Below are the code and all the weights of a small trained network. Each question names an input and a class and asks about switching units off, where a switched-off unit gives its printed mean instead of its output.

import numpy as np


def w(rows, s, z=0):
    codes = np.array(rows[::2]) - 128.0
    scale = np.full(codes.shape[1], s)
    scale[-1] = z or s
    return codes * scale


def f(y):
    return np.maximum(y, 0)


def log_softmax(a):
    a = a - a.max(-1, keepdims=True)
    return a - np.log(np.exp(a).sum(-1, keepdims=True))


def net(x, mask):
    res = np.array(x, float).reshape(1, 8) / 4 @ E
    y = f(res @ A[0][:, :-1].T + A[0][:, -1])
    res = res + np.where(mask, y, B[0][:, -1]) @ B[0][:, :-1]
    return log_softmax(res[-1] @ U[:, :-1].T + U[:, -1])


A, B = {}, {}
E = w([
[115,124,124,134,133],'x0',
[139,132,127,120,119],'x1',
[51,110,71,13,49],'x2',
[123,231,6,129,199],'x3',
[140,80,42,212,2],'x4',
[119,121,126,130,131],'x5',
[113,130,123,129,129],'x6',
[85,250,206,157,22],'x7',
],0.0068)
A[0] = w([
[102,131,157,242,166,88],'n1',
[76,156,63,98,137,102],'n2',
[120,108,82,208,93,35],'n3',
[79,46,162,118,123,74],'n4',
[179,89,225,228,150,161],'n5',
[139,104,62,208,60,43],'n6',
[101,8,242,128,86,65],'n7',
[102,103,143,81,80,158],'n8',
[97,139,197,62,168,40],'n9',
[159,36,86,100,194,50],'n10',
[202,103,156,176,174,82],'n11',
[229,214,129,122,83,231],'n12',
[191,138,153,232,174,127],'n13',
[29,166,203,102,224,60],'n14',
[196,12,65,104,166,77],'n15',
[170,185,151,199,156,4],'n16',
[66,238,179,197,54,20],'n17',
[167,89,59,202,2,37],'n18',
],0.0093,0.0041)
B[0] = w([
[90,155,120,49,90,188],'n1',
[129,193,64,138,119,172],'n2',
[186,77,156,98,211,182],'n3',
[156,194,65,156,126,178],'n4',
[125,120,53,121,105,240],'n5',
[177,62,171,73,153,213],'n6',
[104,135,10,202,179,243],'n7',
[57,178,93,94,126,200],'n8',
[249,90,146,107,101,180],'n9',
[60,182,239,233,81,202],'n10',
[159,166,98,101,56,187],'n11',
[58,90,111,189,128,214],'n12',
[48,138,107,23,87,220],'n13',
[254,68,134,116,141,204],'n14',
[110,188,188,187,38,226],'n15',
[154,158,90,141,100,175],'n16',
[124,204,206,201,114,234],'n17',
[219,88,161,76,188,254],'n18',
],0.0082,0.0081)
U = w([
[109,132,198,210,77,102],'0',
[233,48,160,66,155,48],'1',
[105,137,52,76,65,128],'2',
[124,113,97,138,104,255],'3',
[116,115,84,140,93,148],'4',
[124,140,2,195,177,10],'5',
],0.0087,0.0032)

Each question gives the input, the list of numbers given to net, and the class t.
The units are the neurons (one row each of A and B). Each row of codes is followed by its name. A weight is (code - 128) times the scale printed after its matrix; where a second scale follows, it is the last column's (A, B and U).
mask holds one flag per neuron, in row order. A switched-off neuron (its flag False) gives its mean, the last column of its row in B, instead of its output. The means were averaged over made-up inputs and are rounded, as every weight is.
A unit's drop is (log p(t) with every unit on - log p(t) with that unit switched off) / (log p(t) with every unit on - log p(t) with every unit switched off).
The circuit of an input: a set's keep is (log p(t) with only the set's units on - log p(t) with every unit switched off) / (log p(t) with every unit on - log p(t) with every unit switched off). Starting from the 12 units with the biggest drops (on a tie, the unit counted first), units are removed one at a time, each time the one whose removal leaves the highest keep (on an exact tie, the one counted first), for as long as the keep stays at least 0.8.
circuit, biggest first: the units of the circuit, biggest drop first
unit that matters most: the unit with the biggest drop
top k neurons: the k neurons with the biggest drops, biggest first
drop of u: that unit's drop, to one decimal
input [0,0,2,-2,-4,1,6,-6], class 0: circuit, biggest first -> (n10, n15)
input [-5,6,-7,-2,8,5,8,-4], class 1: unit that matters most -> n18
input [-3,-2,-8,2,-7,-8,7,-5], class 2: circuit, biggest first -> (n13, n11)
input [-1,2,3,-4,5,6,0,-2], class 1: top 2 neurons -> (n18, n6)
input [3,-7,-1,1,8,0,-7,7], class 1: circuit, biggest first -> (n18, n6)
input [7,1,-7,-2,-1,-1,-6,-6], class 2: top 2 neurons -> (n13, n5)
input [5,1,-8,0,6,-8,6,6], class 2: top 4 neurons -> (n13, n1, n5, n10)
input [-2,-7,-8,1,-7,4,-4,0], class 2: circuit, biggest first -> (n13, n1)
input [-3,-8,5,-1,-5,-6,-1,1], class 1: top 2 neurons -> (n14, n9)
input [-8,6,-2,4,-8,3,6,-8], class 0: top 3 neurons -> (n10, n15, n18)
input [4,8,-7,7,4,-3,1,6], class 2: top 3 neurons -> (n13, n1, n10)
input [1,1,-1,-2,-5,7,4,-5], class 0: top 2 neurons -> (n10, n18)
input [-7,-6,-3,-5,7,-1,-1,-8], class 0: top 2 neurons -> (n15, n10)
input [5,2,3,5,6,0,-6,6], class 0: unit that matters most -> n17
input [2,5,-8,7,5,6,-2,5], class 2: top 3 neurons -> (n13, n1, n10)
input [-2,8,-7,-8,-3,1,-7,-4], class 5: top 2 neurons -> (n7, n5)
input [-7,2,2,-8,7,1,5,-6], class 5: top 2 neurons -> (n7, n4)
input [6,4,-5,2,8,-1,-2,-6], class 1: top 2 neurons -> (n18, n6)
input [-7,-2,4,4,-8,-7,-4,7], class 1: top 2 neurons -> (n14, n9)
input [-2,-1,-7,-8,-6,0,-8,-7], class 4: unit that matters most -> n5
input [-5,6,0,-8,3,-5,-5,-8], class 0: top 2 neurons -> (n15, n10)
input [-4,7,-2,-2,0,2,-3,-7], class 0: drop of n10 -> 0.3
input [5,3,-2,-6,-5,-2,1,-8], class 0: drop of n15 -> 0.3
input [0,-4,1,7,7,-5,7,7], class 0: drop of n11 -> 0.0
input [3,2,2,3,8,-5,-8,-3], class 1: drop of n18 -> 0.1
